Below is a small trained network, with its code and all its weights. Each question gives an input and a target symbol and asks what happens when units are switched off, that is, made to give their printed mean instead of their output.

import numpy as np


def w(rows, s, z=0):
    codes = np.array(rows[::2]) - 128.0
    scale = np.full(codes.shape[1], s)
    scale[-1] = z or s
    return codes * scale


def f(y):
    return np.maximum(y, 0)


def softmax(a):
    e = np.exp(a - a.max(-1, keepdims=True))
    return e / e.sum(-1, keepdims=True)


def log_softmax(a):
    a = a - a.max(-1, keepdims=True)
    return a - np.log(np.exp(a).sum(-1, keepdims=True))


def net(x, mask):
    ids = ['αγζλμξ'.index(c) for c in x.split()]
    T = len(ids)
    res = E[ids] + P[:T]
    r = res
    for j in range(3):
        rows = slice(2 * j, 2 * j + 2)
        q, k, v = (r @ M[0][rows].T for M in (Q, K, V))
        z = softmax(np.where(np.tri(T) > 0, q @ k.T / 2**0.5, -1e9)) @ v
        o = O[0][rows]
        res = res + np.where(mask[j], z, o[:, -1]) @ o[:, :-1]
    y = f(res @ A[0][:, :-1].T + A[0][:, -1])
    res = res + np.where(mask[3:7], y, B[0][:, -1]) @ B[0][:, :-1]
    return log_softmax(res[-1] @ U[:, :-1].T + U[:, -1])


Q, K, V, O, A, B = {}, {}, {}, {}, {}, {}
E = w([
[157,205,127,112,47,97,109],'α',
[233,67,96,104,79,133,207],'γ',
[204,162,121,193,85,61,123],'ζ',
[98,107,76,114,97,175,77],'λ',
[192,63,19,165,111,127,112],'μ',
[115,105,9,110,119,127,164],'ξ',
],0.016)
P = w([
[141,55,142,20,137,4,69],'0',
[166,99,147,2,180,46,80],'1',
[161,96,140,32,163,47,92],'2',
[149,101,131,51,147,57,103],'3',
[145,111,127,67,140,71,108],'4',
[140,120,122,87,130,80,118],'5',
[133,125,113,107,122,86,133],'6',
[131,137,110,120,118,104,139],'7',
[129,147,103,139,114,115,147],'8',
[123,156,99,156,104,127,156],'9',
[121,167,95,169,99,143,164],'10',
[127,182,86,178,103,158,180],'11',
[133,196,88,187,99,184,183],'12',
[136,220,81,187,105,203,203],'13',
],0.0082)
Q[0] = w([
[145,154,152,112,55,118,115],'h0',
[84,129,245,148,196,140,174],'h0',
[59,153,209,161,225,131,136],'h1',
[135,101,40,115,133,152,98],'h1',
[198,82,2,122,65,118,115],'h2',
[183,149,105,151,117,95,108],'h2',
],0.034)
K[0] = w([
[53,198,155,194,161,88,150],'h0',
[127,146,166,47,122,5,57],'h0',
[118,59,191,52,159,51,106],'h1',
[115,131,207,165,102,182,206],'h1',
[89,197,156,226,100,218,188],'h2',
[122,103,63,162,150,190,161],'h2',
],0.022)
V[0] = w([
[165,126,204,116,45,198,50],'h0',
[80,164,101,55,130,149,162],'h0',
[92,27,76,115,136,225,138],'h1',
[84,150,8,132,121,112,38],'h1',
[46,200,153,32,82,77,177],'h2',
[163,189,92,107,67,89,193],'h2',
],0.017)
O[0] = w([
[160,182,27,154,157,169,78,63],'h0',
[136,100,158,153,133,193,140,96],'h0',
[162,68,85,124,129,6,107,56],'h1',
[247,139,118,87,138,162,179,208],'h1',
[159,141,86,208,216,62,145,97],'h2',
[129,129,135,100,221,83,61,252],'h2',
],0.011,0.014)
A[0] = w([
[128,232,155,92,60,62,93,80],'n0',
[176,11,118,201,164,149,74,3],'n1',
[78,246,157,158,112,88,132,10],'n2',
[95,52,3,160,145,187,215,87],'n3',
],0.014,0.0029)
B[0] = w([
[108,104,109,197,194,133,129,253],'n0',
[72,87,118,174,52,185,135,191],'n1',
[90,102,114,97,39,85,120,208],'n2',
[146,122,249,136,184,102,81,148],'n3',
],0.015,0.014)
U = w([
[170,148,67,17,105,73,139,223],'α',
[106,131,148,13,133,184,112,138],'γ',
[47,102,141,97,110,72,94,109],'ζ',
[114,97,80,154,21,190,232,3],'λ',
[135,117,101,199,180,159,199,165],'μ',
[177,158,254,163,74,60,127,160],'ξ',
],0.0055,0.0023)

Each question gives the input, a string of symbols that net reads in full, and the target symbol t.
The units are the heads (2 rows each of Q, K, V and O) and the neurons (one row each of A and B). Each row of codes is followed by its name. A weight is (code - 128) times the scale printed after its matrix; where a second scale follows, it is the last column's (O, A, B and U).
mask holds one flag per unit, heads first, then neurons. A switched-off unit (its flag False) gives its mean, the last column of its rows in O or B, instead of its output. The means were averaged over made-up inputs and are rounded, as every weight is.
A unit's drop is (log p(t) with every unit on - log p(t) with that unit switched off) / (log p(t) with every unit on - log p(t) with every unit switched off).
The circuit of an input: a set's keep is (log p(t) with only the set's units on - log p(t) with every unit switched off) / (log p(t) with every unit on - log p(t) with every unit switched off). Starting from all 7 units, units are removed one at a time, each time the one whose removal leaves the highest keep (on an exact tie, the one counted first), for as long as the keep stays at least 0.8.
circuit, biggest first: the units of the circuit, biggest drop first
most important unit: the unit with the biggest drop
top k neurons: the k neurons with the biggest drops, biggest first
drop of u: that unit's drop, to one decimal
input ξ μ ζ γ μ λ γ λ ξ λ γ, target ξ: circuit, biggest first -> (h2 n3)
input ξ λ ξ γ λ α, target λ: circuit, biggest first -> (h2)
input γ α ζ ζ μ λ μ, target ξ: circuit, biggest first -> (h2 n3)
input μ μ ζ μ α ζ ξ α γ ζ λ λ ξ, target ξ: circuit, biggest first -> (n3 h2)
input ζ ξ γ ζ ζ ζ ζ ζ γ, target γ: circuit, biggest first -> (h1 n0 h2)
input γ α λ γ γ μ ζ γ α ζ γ μ α, target μ: circuit, biggest first -> (n0 h1 n2)
input λ γ ζ γ μ ζ α α ξ λ, target λ: circuit, biggest first -> (h0 h1 n1)
input γ ζ γ ξ ξ λ α α, target λ: circuit, biggest first -> (h1 h2)
input ξ μ μ ζ γ μ ζ γ ζ, target ζ: circuit, biggest first -> (n2 h1 h0 h2)
input ζ α λ ξ μ ζ ζ ξ ζ ζ γ μ ζ μ, target γ: circuit, biggest first -> (h1 h2)
input ξ λ λ λ, target ξ: circuit, biggest first -> (n3 h2 h0)
input μ γ α μ ζ ζ γ λ ζ α λ ζ ξ, target γ: circuit, biggest first -> (h2 n0 h1)
input α α ζ μ α μ, target μ: top 2 neurons -> (n2 n1)
input ζ α ζ λ γ ζ, target λ: most important unit -> h1
input μ ζ γ ξ γ, target λ: top 3 neurons -> (n1 n3 n0)
input μ γ ζ α μ ζ ζ ζ λ ζ ζ α, target ζ: top 3 neurons -> (n2 n0 n1)
input ζ γ ξ, target ζ: top 2 neurons -> (n0 n1)
input ζ λ μ μ α γ λ α λ ξ μ, target λ: top 2 neurons -> (n1 n0)
input ζ λ γ μ α α λ ξ, target ξ: top 2 neurons -> (n3 n0)
input γ ζ γ α ξ μ μ μ α γ α, target γ: most important unit -> h1
input ξ λ μ μ λ α ξ μ λ, target α: top 2 neurons -> (n0 n1)
input ζ α λ ξ ζ α ζ, target ζ: top 3 neurons -> (n2 n0 n1)
input μ λ ξ α μ ζ ζ ξ α ζ α λ γ, target ξ: top 3 neurons -> (n3 n0 n2)
input γ ξ ζ γ λ ζ ζ μ ζ α μ ζ, target μ: drop of n1 -> 0.0
input α α α γ ζ γ μ ζ α γ, target μ: drop of h1 -> 0.1
input ζ γ α ξ ξ μ μ, target α: drop of h1 -> 1.2
input γ λ μ ξ, target α: drop of h0 -> 0.3
input ζ λ ζ, target λ: most important unit -> h2
